Below is a small trained network, with its code and all its weights. Each question gives an input and a class and asks what happens when units are switched off, that is, made to give their printed mean instead of their output.

import numpy as np


def w(rows, s, z=0):
    codes = np.array(rows[::2]) - 128.0
    scale = np.full(codes.shape[1], s)
    scale[-1] = z or s
    return codes * scale


def norm(h):
    return h / np.sqrt((h * h).mean(-1, keepdims=True) + 1e-5)


def f(y):
    return np.maximum(y, 0)


def log_softmax(a):
    a = a - a.max(-1, keepdims=True)
    return a - np.log(np.exp(a).sum(-1, keepdims=True))


def net(x, mask):
    res = np.array(x, float).reshape(1, 3) / 4 @ E
    u = 0
    for l in range(2):
        y = f(norm(res) @ A[l][:, :-1].T + A[l][:, -1])
        res = res + np.where(mask[u : u + 9], y, B[l][:, -1]) @ B[l][:, :-1]
        u += 9
    return log_softmax(norm(res)[-1] @ U[:, :-1].T + U[:, -1])


A, B = {}, {}
E = w([
[255,195,148,68,184,86,195,183,144,116],'x0',
[116,126,155,49,140,95,48,195,157,141],'x1',
[108,201,132,156,39,16,205,149,49,132],'x2',
],0.002)
A[0] = w([
[105,106,95,223,86,142,172,60,75,141,62],'L0N1',
[62,137,145,112,4,88,110,151,84,172,137],'L0N2',
[133,195,158,143,82,75,167,160,90,99,104],'L0N3',
[130,130,128,127,127,127,126,126,126,128,124],'L0N4',
[66,95,117,179,80,123,116,97,101,130,75],'L0N5',
[82,89,88,243,83,148,165,34,81,124,38],'L0N6',
[128,127,130,127,129,125,129,126,127,122,122],'L0N7',
[83,99,90,237,72,135,171,38,66,139,5],'L0N8',
[128,129,125,131,124,132,128,127,128,125,121],'L0N9',
],0.0025,0.0035)
B[0] = w([
[83,162,139,160,119,151,173,79,144,92,207],'L0N1',
[116,141,129,170,101,87,126,151,87,102,251],'L0N2',
[137,74,52,115,131,88,146,94,97,150,211],'L0N3',
[129,128,129,129,129,128,127,127,127,130,128],'L0N4',
[125,143,143,127,141,173,137,119,157,125,192],'L0N5',
[85,185,144,160,132,220,190,42,180,92,220],'L0N6',
[128,129,127,128,128,129,128,128,128,130,128],'L0N7',
[54,188,131,179,127,240,212,2,191,66,205],'L0N8',
[126,129,128,127,124,124,127,129,129,129,128],'L0N9',
],0.004,0.0024)
A[1] = w([
[105,71,106,138,137,153,2,148,145,124,173],'L1N1',
[149,127,120,128,145,131,147,119,127,132,95],'L1N2',
[131,50,137,80,178,205,63,107,184,166,6],'L1N3',
[191,163,164,44,141,93,138,166,131,111,49],'L1N4',
[129,124,128,128,128,126,128,126,124,128,114],'L1N5',
[123,46,134,89,175,200,72,100,184,158,12],'L1N6',
[229,164,128,90,176,115,192,130,142,141,21],'L1N7',
[40,105,179,126,85,113,34,159,124,127,52],'L1N8',
[238,154,105,91,163,106,195,132,129,137,43],'L1N9',
],0.004,0.0022)
B[1] = w([
[126,85,206,87,186,101,91,133,135,108,254],'L1N1',
[125,131,142,126,118,144,117,143,133,125,147],'L1N2',
[91,129,51,62,146,4,171,94,89,151,253],'L1N3',
[104,107,100,186,122,200,172,55,138,125,230],'L1N4',
[128,135,129,128,126,128,130,132,130,130,128],'L1N5',
[103,139,62,78,143,28,160,109,119,147,246],'L1N6',
[173,156,122,155,90,233,86,190,174,162,240],'L1N7',
[201,122,208,164,140,219,128,141,142,108,202],'L1N8',
[174,133,119,139,118,224,51,184,169,168,249],'L1N9',
],0.0039,0.0029)
U = w([
[217,159,89,132,124,234,127,185,162,171,172],'0',
[106,83,97,45,204,61,110,99,141,144,195],'1',
[126,85,247,138,137,159,66,165,109,97,20],'2',
[60,146,129,189,111,200,179,45,137,90,207],'3',
[136,144,107,152,71,39,149,165,47,127,4],'4',
],0.011,0.0017)

Each question gives the input, the list of numbers given to net, and the class t.
The units are the neurons (one row each of A and B). Each row of codes is followed by its name. A weight is (code - 128) times the scale printed after its matrix; where a second scale follows, it is the last column's (A, B and U).
mask holds one flag per neuron, layer by layer. A switched-off neuron (its flag False) gives its mean, the last column of its row in B, instead of its output. The means were averaged over made-up inputs and are rounded, as every weight is.
A unit's drop is (log p(t) with every unit on - log p(t) with that unit switched off) / (log p(t) with every unit on - log p(t) with every unit switched off).
unit that matters most: the unit with the biggest drop
k most important neurons: the k neurons with the biggest drops, biggest first
top k neurons in layer l: the k neurons of layer l with the biggest drops, biggest first
drop of u: that unit's drop, to one decimal
input [3,7,4], class 0: 3 most important neurons : [L1N3; L1N6; L1N4]
input [8,-4,8], class 0: unit that matters most : L1N9
input [-3,3,3], class 2: 2 most important neurons : [L1N8; L1N3]
input [5,-5,7], class 0: 2 most important neurons : [L1N9; L1N3]
input [7,4,-8], class 1: top 3 neurons in layer 1 : [L1N3; L1N6; L1N8]
input [3,4,4], class 0: 2 most important neurons : [L1N3; L1N9]
input [-3,5,-2], class 1: 2 most important neurons : [L1N3; L1N6]
input [1,4,0], class 2: 2 most important neurons : [L0N6; L0N8]
input [-7,4,-1], class 2: 2 most important neurons : [L1N8; L0N2]
input [-7,8,-1], class 2: drop of L1N8 : 1.3
input [-3,5,-1], class 2: drop of L0N2 : 0.1
input [-2,7,0], class 2: drop of L1N8 : 0.1
